Here is a tiny trained network, its code and every weight. The questions are about switching its units off for an input and a target symbol, where a switched-off unit gives its printed mean instead of its output.

import numpy as np


def w(rows, s, z=0):
    codes = np.array(rows[::2]) - 128.0
    scale = np.full(codes.shape[1], s)
    scale[-1] = z or s
    return codes * scale


def norm(h):
    return h / np.sqrt((h * h).mean(-1, keepdims=True) + 1e-5)


def f(y):
    return np.maximum(y, 0)


def softmax(a):
    e = np.exp(a - a.max(-1, keepdims=True))
    return e / e.sum(-1, keepdims=True)


def log_softmax(a):
    a = a - a.max(-1, keepdims=True)
    return a - np.log(np.exp(a).sum(-1, keepdims=True))


def net(x, mask):
    ids = ['ΦΨαδηλξσ'.index(c) for c in x.split()]
    T = len(ids)
    res = E[ids] + P[:T]
    r = norm(res)
    for j in range(2):
        rows = slice(4 * j, 4 * j + 4)
        q, k, v = (r @ M[0][rows].T for M in (Q, K, V))
        z = softmax(np.where(np.tri(T) > 0, q @ k.T / 4**0.5, -1e9)) @ v
        o = O[0][rows]
        res = res + np.where(mask[j], z, o[:, -1]) @ o[:, :-1]
    y = f(norm(res) @ A[0][:, :-1].T + A[0][:, -1])
    res = res + np.where(mask[2:26], y, B[0][:, -1]) @ B[0][:, :-1]
    return log_softmax(norm(res)[-1] @ U[:, :-1].T + U[:, -1])


Q, K, V, O, A, B = {}, {}, {}, {}, {}, {}
E = w([
[153,55,147,115,163],'Φ',
[169,99,108,155,118],'Ψ',
[11,107,135,86,66],'α',
[72,53,137,70,5],'δ',
[123,184,87,101,194],'η',
[144,128,9,164,62],'λ',
[208,38,97,116,139],'ξ',
[49,136,107,124,59],'σ',
],0.016)
P = w([
[150,181,188,126,138],'0',
[153,95,85,2,39],'1',
[132,139,143,152,161],'2',
[141,76,64,39,84],'3',
[119,118,126,176,163],'4',
[131,63,44,82,116],'5',
[101,94,115,201,159],'6',
[142,72,68,35,95],'7',
],0.021)
Q[0] = w([
[54,80,158,252,136],'H1',
[137,170,120,103,107],'H1',
[90,126,168,165,120],'H1',
[189,107,149,207,123],'H1',
[119,147,154,201,97],'H2',
[113,149,132,134,175],'H2',
[106,136,59,95,97],'H2',
[109,169,183,164,106],'H2',
],0.048)
K[0] = w([
[67,4,79,201,119],'H1',
[143,172,131,96,138],'H1',
[99,76,40,131,153],'H1',
[107,89,70,141,154],'H1',
[115,75,88,174,147],'H2',
[140,167,61,87,190],'H2',
[105,153,220,102,173],'H2',
[125,142,67,223,100],'H2',
],0.036)
V[0] = w([
[116,198,253,67,189],'H1',
[56,176,71,81,89],'H1',
[156,55,198,61,128],'H1',
[17,14,172,132,197],'H1',
[82,32,59,69,187],'H2',
[167,166,231,71,113],'H2',
[189,185,181,104,71],'H2',
[84,127,112,131,189],'H2',
],0.018)
O[0] = w([
[135,122,147,46,249,249],'H1',
[36,122,126,103,130,103],'H1',
[146,34,187,116,127,109],'H1',
[78,73,94,224,191,74],'H1',
[141,109,192,44,151,50],'H2',
[88,90,118,198,98,220],'H2',
[111,120,117,186,64,195],'H2',
[151,117,118,130,186,134],'H2',
],0.021,0.014)
A[0] = w([
[159,121,210,158,165,49],'N1',
[123,174,147,224,141,65],'N2',
[135,167,126,167,84,20],'N3',
[192,71,118,88,119,9],'N4',
[192,125,125,125,80,136],'N5',
[165,86,76,5,99,89],'N6',
[129,62,117,132,151,46],'N7',
[175,161,243,230,135,65],'N8',
[156,186,223,166,200,86],'N9',
[185,75,48,69,122,78],'N10',
[158,71,134,167,87,111],'N11',
[153,198,144,189,178,114],'N12',
[117,207,246,124,170,89],'N13',
[126,125,127,169,105,61],'N14',
[104,157,58,70,87,95],'N15',
[150,122,166,176,147,145],'N16',
[60,228,198,176,123,34],'N17',
[61,158,192,181,137,39],'N18',
[133,129,171,74,78,93],'N19',
[116,72,36,77,95,69],'N20',
[133,118,217,196,173,119],'N21',
[154,225,197,156,152,141],'N22',
[166,135,185,163,65,45],'N23',
[162,147,114,99,76,88],'N24',
],0.027,0.013)
B[0] = w([
[128,174,177,176,90,150],'N1',
[97,104,135,103,211,173],'N2',
[123,204,97,79,64,161],'N3',
[71,34,97,126,93,148],'N4',
[65,140,94,158,67,220],'N5',
[127,205,110,59,219,249],'N6',
[118,203,127,134,171,166],'N7',
[194,143,118,150,254,186],'N8',
[76,209,134,128,151,173],'N9',
[110,127,119,45,100,215],'N10',
[152,140,195,118,126,225],'N11',
[116,140,160,75,195,188],'N12',
[22,139,173,141,150,162],'N13',
[121,110,166,107,142,153],'N14',
[146,39,155,113,109,237],'N15',
[119,80,125,124,167,181],'N16',
[198,253,127,74,119,151],'N17',
[116,99,82,71,177,148],'N18',
[93,100,154,170,182,149],'N19',
[196,159,117,172,169,201],'N20',
[142,93,120,117,43,182],'N21',
[82,91,150,142,177,187],'N22',
[149,101,42,117,155,185],'N23',
[107,168,161,186,132,177],'N24',
],0.069,0.011)
U = w([
[138,46,205,72,70,151],'Φ',
[146,154,90,142,42,254],'Ψ',
[225,150,92,7,132,125],'α',
[28,157,211,131,133,99],'δ',
[150,188,34,213,200,45],'η',
[60,38,20,104,119,84],'λ',
[237,55,63,164,117,174],'ξ',
[220,173,231,164,122,121],'σ',
],0.013,0.0073)

Each question gives the input, a string of symbols that net reads in full, and the target symbol t.
The units are the heads (4 rows each of Q, K, V and O) and the neurons (one row each of A and B). Each row of codes is followed by its name. A weight is (code - 128) times the scale printed after its matrix; where a second scale follows, it is the last column's (O, A, B and U).
mask holds one flag per unit, heads first, then neurons. A switched-off unit (its flag False) gives its mean, the last column of its rows in O or B, instead of its output. The means were averaged over made-up inputs and are rounded, as every weight is.
A unit's drop is (log p(t) with every unit on - log p(t) with that unit switched off) / (log p(t) with every unit on - log p(t) with every unit switched off).
The circuit of an input: a set's keep is (log p(t) with only the set's units on - log p(t) with every unit switched off) / (log p(t) with every unit on - log p(t) with every unit switched off). Starting from the 12 units with the biggest drops (on a tie, the unit counted first), units are removed one at a time, each time the one whose removal leaves the highest keep (on an exact tie, the one counted first), for as long as the keep stays at least 0.8.
circuit, biggest first: the units of the circuit, biggest drop first
most important unit: the unit with the biggest drop
top k neurons: the k neurons with the biggest drops, biggest first
heads that matter: for each layer, one digit per head in row order, 1 if its drop is at least 0.15 and else 0, layers parted by /
drop of u: that unit's drop, to one decimal
input σ α Φ α, target ξ: top 3 neurons -> [N20; N15; N6]
input λ Φ η Ψ α Φ, target δ: most important unit -> H1
input α η Ψ α, target η: heads that matter -> 10
input η δ ξ, target ξ: top 2 neurons -> [N8; N23]
input λ η η δ, target δ: circuit, biggest first -> [H1; N19; N24]
input η δ η η η η Φ, target σ: circuit, biggest first -> [H1; H2; N1]
input λ α η λ η, target Ψ: heads that matter -> 10
input σ Ψ η Ψ η δ, target ξ: heads that matter -> 11
input ξ η α η, target λ: circuit, biggest first -> [H1; N4]
input σ η η, target δ: heads that matter -> 00
input η σ Ψ η λ, target Ψ: heads that matter -> 10
input Ψ η ξ η Ψ η η, target δ: heads that matter -> 01
input σ ξ σ Φ η λ Φ σ, target ξ: heads that matter -> 11
input α σ η σ ξ σ Φ Φ, target η: top neuron -> [N7]
input α η Φ δ η η, target η: top 2 neurons -> [N15; N7]
input Ψ Ψ η η η η Φ, target σ: top 2 neurons -> [N1; N21]
input λ η Φ η δ Ψ δ ξ, target δ: top 2 neurons -> [N19; N24]
input Ψ λ η η α η α α, target Ψ: drop of H1 -> 0.5
input Φ σ Ψ η, target Φ: drop of N6 -> 0.1
input σ α η σ δ, target Φ: drop of N9 -> 0.0
input Ψ η η σ Ψ η α Ψ, target Ψ: most important unit -> H2
input δ λ λ σ η η, target σ: drop of H2 -> 0.8
